Here is a tiny trained network, its code and every weight. The questions are about switching its units off for an input and a class, where a switched-off unit gives its printed mean instead of its output.

import numpy as np


def w(rows, s, z=0):
    codes = np.array(rows[::2]) - 128.0
    scale = np.full(codes.shape[1], s)
    scale[-1] = z or s
    return codes * scale


def norm(h):
    return h / np.sqrt((h * h).mean(-1, keepdims=True) + 1e-5)


def f(y):
    return np.maximum(y, 0)


def log_softmax(a):
    a = a - a.max(-1, keepdims=True)
    return a - np.log(np.exp(a).sum(-1, keepdims=True))


def net(x, mask):
    res = np.array(x, float).reshape(1, 6) / 4 @ E
    u = 0
    for l in range(2):
        y = f(norm(res) @ A[l][:, :-1].T + A[l][:, -1])
        res = res + np.where(mask[u : u + 6], y, B[l][:, -1]) @ B[l][:, :-1]
        u += 6
    return log_softmax(norm(res)[-1] @ U[:, :-1].T + U[:, -1])


A, B = {}, {}
E = w([
[131,126,128],'x0',
[172,106,158],'x1',
[83,152,255],'x2',
[120,132,120],'x3',
[118,131,123],'x4',
[98,52,120],'x5',
],0.015)
A[0] = w([
[121,52,122,104],'0.n1',
[186,235,177,166],'0.n2',
[17,176,130,3],'0.n3',
[114,106,103,81],'0.n4',
[129,116,193,58],'0.n5',
[102,2,183,140],'0.n6',
],0.016,0.0039)
B[0] = w([
[90,153,87,183],'0.n1',
[5,157,54,241],'0.n2',
[239,21,148,180],'0.n3',
[103,117,104,147],'0.n4',
[177,42,124,191],'0.n5',
[27,148,80,255],'0.n6',
],0.017,0.0083)
A[1] = w([
[182,77,165,65],'1.n1',
[46,165,136,53],'1.n2',
[153,150,150,25],'1.n3',
[154,172,121,254],'1.n4',
[89,151,250,148],'1.n5',
[96,94,75,53],'1.n6',
],0.024,0.0028)
B[1] = w([
[136,171,201,141],'1.n1',
[138,123,184,238],'1.n2',
[73,136,102,128],'1.n3',
[91,78,161,143],'1.n4',
[201,26,3,157],'1.n5',
[161,159,190,246],'1.n6',
],0.026,0.014)
U = w([
[172,86,36,229],'0',
[107,130,152,227],'1',
[133,123,167,110],'2',
[105,134,150,126],'3',
[6,122,91,1],'4',
[125,124,154,64],'5',
],0.015,0.0029)

Each question gives the input, the list of numbers given to net, and the class t.
The units are the neurons (one row each of A and B). Each row of codes is followed by its name. A weight is (code - 128) times the scale printed after its matrix; where a second scale follows, it is the last column's (A, B and U).
mask holds one flag per neuron, layer by layer. A switched-off neuron (its flag False) gives its mean, the last column of its row in B, instead of its output. The means were averaged over made-up inputs and are rounded, as every weight is.
A unit's drop is (log p(t) with every unit on - log p(t) with that unit switched off) / (log p(t) with every unit on - log p(t) with every unit switched off).
The circuit of an input: a set's keep is (log p(t) with only the set's units on - log p(t) with every unit switched off) / (log p(t) with every unit on - log p(t) with every unit switched off). Starting from all 12 units, units are removed one at a time, each time the one whose removal leaves the highest keep (on an exact tie, the one counted first), for as long as the keep stays at least 0.8.
circuit, biggest first: the units of the circuit, biggest drop first
unit that matters most: the unit with the biggest drop
top k neurons: the k neurons with the biggest drops, biggest first
top k neurons in layer l: the k neurons of layer l with the biggest drops, biggest first
drop of u: that unit's drop, to one decimal
input [1,-1,-6,4,5,7], class 4: top 2 neurons -> 0.n1, 0.n3
input [6,4,5,-4,-7,-8], class 4: circuit, biggest first -> 0.n2
input [4,-1,7,0,-1,-5], class 0: top 2 neurons in layer 0 -> 0.n6, 0.n1
input [4,5,8,-2,-7,-7], class 0: top 2 neurons -> 1.n5, 0.n6
input [-8,3,-6,5,5,-7], class 1: top 3 neurons in layer 0 -> 0.n3, 0.n5, 0.n2
input [5,3,8,-6,-4,7], class 0: top 2 neurons -> 1.n5, 0.n2
input [-7,-8,-4,-5,-8,6], class 2: top 2 neurons in layer 0 -> 0.n2, 0.n6
input [-5,-2,-4,-3,-6,-7], class 4: top 3 neurons in layer 0 -> 0.n3, 0.n5, 0.n2
input [0,-5,-5,1,-8,-5], class 3: top 3 neurons in layer 1 -> 1.n5, 1.n4, 1.n2
input [-1,-7,-4,6,-7,-4], class 2: top 3 neurons -> 1.n5, 0.n6, 0.n2
input [-6,-2,7,-5,-2,-7], class 0: top 2 neurons in layer 1 -> 1.n5, 1.n6
input [3,0,8,-4,-4,8], class 0: drop of 1.n5 -> 0.9
input [1,-2,7,-2,4,6], class 0: drop of 0.n2 -> 0.6
input [-4,-3,8,0,-6,3], class 0: drop of 1.n5 -> 0.7
input [2,5,6,-1,-7,8], class 4: unit that matters most -> 0.n6
